[[  0   3   5   4  12   6  13  -3  16]
 [ 27   6  30   4   2  -9  19 -23   8]
 [ -1  36  -6   3 -23 -11   1 -16  -2]
 [ -1   6 -32  -7 -32 -18 -38  -8 -23]
 [ 21  12 -52 -16 -75 -50 -76 -35 -52]
 [  4  22 -19  -1 -31 -17 -20 -19 -12]
 [  9 -17 -14  -8 -16 -13 -30  -2 -22]] | -2

[[  8  32  57  -5 -32   8  41  -4  51 -17  13   2  30  -2  22  48]
 [ -1 -13  20 -12 -29  35  22 -20  10 -24 -24   3  27   2  19  33]
 [ 38  -1  48 -22 -77  77  15 -44   1 -43 -27   3  32  59   5  52]
 [ 66  12 -59  35  25  -9 -68 -34 -72  -9  11  27 -41  92 -44 -71]
 [ -7  -4 -11   5  21 -19  -4  15   1   9   2  -6  -8  -9   3 -16]
 [ 52   5 -31  25  20 -21 -37 -13 -32 -16   3  12 -21  75 -13 -52]
 [ 52  19 -29  26  12 -13 -42 -19 -40  -5  18  16 -28  71 -29 -45]
 [ 47  17  -8  30  20   8 -23   9 -22  25  29  16 -12  67 -13 -18]] | 52

[[-18   4   7   8  13   8 -12   2 -14 -10   1  -1]
 [ 97  16  20  25  -8  28  22  23  -4  17 -59  57]
 [-11 -12  10  12 -31  -3  20  23   4 -37   6  -8]
 [  7  -4  -6 -11 -15   9   5   0 -12  -5  -2   5]
 [-11   4   7   0  -6  -4  -5  -3   3  -6  -3   2]] | -8

[[36 15 12 91 19 61 -6 13 11]
 [75  6  3 14  2 38  6 95 11]
 [13  6 -4 57 37 46  2 13 94]
 [67 21  6 14  2 69  8 75 19]
 [29 15  9 65 71 54 11  3 36]] | 94

[[-44  32 -12  16  26   5  64  -1  -8 -27   3  17 -37  -5]
 [ 31  35  80 -10 -37  57 -33   8 -23  68 -22  36  17  34]
 [-36 -27   5 -12   5   7  16 -47 -24 -80 -17 -43  46 -38]
 [-30 -25 -56 -11  35 -37 -32 -25  54  27   5   0  30  15]
 [-43 -40 -90 -69 -22  24 -96 -13 -30  39 -54  32  90 -22]
 [ 52  18 -22  69 -39  55  31 -63  -9  45 -27  49  -5  73]
 [  5 -13   1  21 -46  27  86  28 -15 -47 -25 -14  19 -31]
 [-50  33  39 -65 -19  16 -13  52 -47   6 -17   1  14 -37]
 [  9  12  66 -30 -54  53  17 -14 -72 -25 -25  -3  31 -33]
 [ 29 -39 -12  28 -62  19  33  -1  -6 -21 -21 -31  37  -9]
 [ 24   5  18 -15 -65  65 -44 -34 -81  44 -64  53  70  19]] | -38

[[ -5  -7   8  -7   7 -12 -11  -4]
 [-30 -38  28 -13 -37  14  26  33]
 [ 12 -20   6  -3 -26 -12 -40 -31]
 [  8  40 -28  -8  29  12  28  14]
 [  7  20  -4  -5  36  12   7  -3]
 [  0   7  11   2  16  19  48  87]
 [-22  31   8  10  26  -5   2  20]
 [ -4  -3 -26   4  10  12   2 -10]
 [-16   3  22  -4 -32  -8 -24 -31]] | -31
---
[[-81  76  49 -48 -12  11 -39]
 [-25  -3  11  76 -46  42 -36]
 [-71  -7  70  54 -43   6 -33]] Answer: -81

[ 22 -10 -89  15] Answer: 22

[[ 58 -64  57 -71  32 -36]
 [ 43  -4 -16  27 -50 -60]] Answer: 58

[ 34 -27 -49  81] Answer: 34

[ 29  59 -61 -15  94 -48] Answer: 29

[ 48  32  80 -91] Answer: 48

[ 32 -72 -83  48  10 -35] Answer: 32
---
[[44, 147, 47, 73, 84], [244, 8, 184, 114, 215]] ==> 8
[650, 321, 46, 343, 463, 811] ==> 321
[24, 47, 195, 79, 85, 8, 94] ==> 47
[9, 1, 1, 2, 1] ==> 1
[5345, 2529, 9247, 4162, 7696] ==> 2529
[191, 819, 597, 407] ==> 819
[904, 701, 733, 78, 352, 807, 228] ==> 701
---
((-25, 7, -25, -66, -14, 74, 4), (-42, 11, -19, -24, 22, 90, -3)) ans = 22
((17, -15, -15, 8, -11), (15, 11, 1, -27, 2), (7, 1, -3, -11, 79)) ans = 1
((36, -9, -70, -25, 18, 40, -23), (-75, 25, 47, -36, 0, -10, -61)) ans = 0
((-2, -79, -8, 14, 40), (5, -76, -5, 20, 48), (-76, 25, 31, -34, -17)) ans = -5
((38, -57, 17, 18, 64, 46, -62), (-52, 2, 84, -18, -2, -25, -51)) ans = -2
((33, 70, -7, -1, -18), (2, 47, -33, -5, -4)) ans = -33
((-23, 21, 94, -74, 60), (-7, -74, 0, -30, 6), (-46, -52, -78, 80, 37)) ans = 0
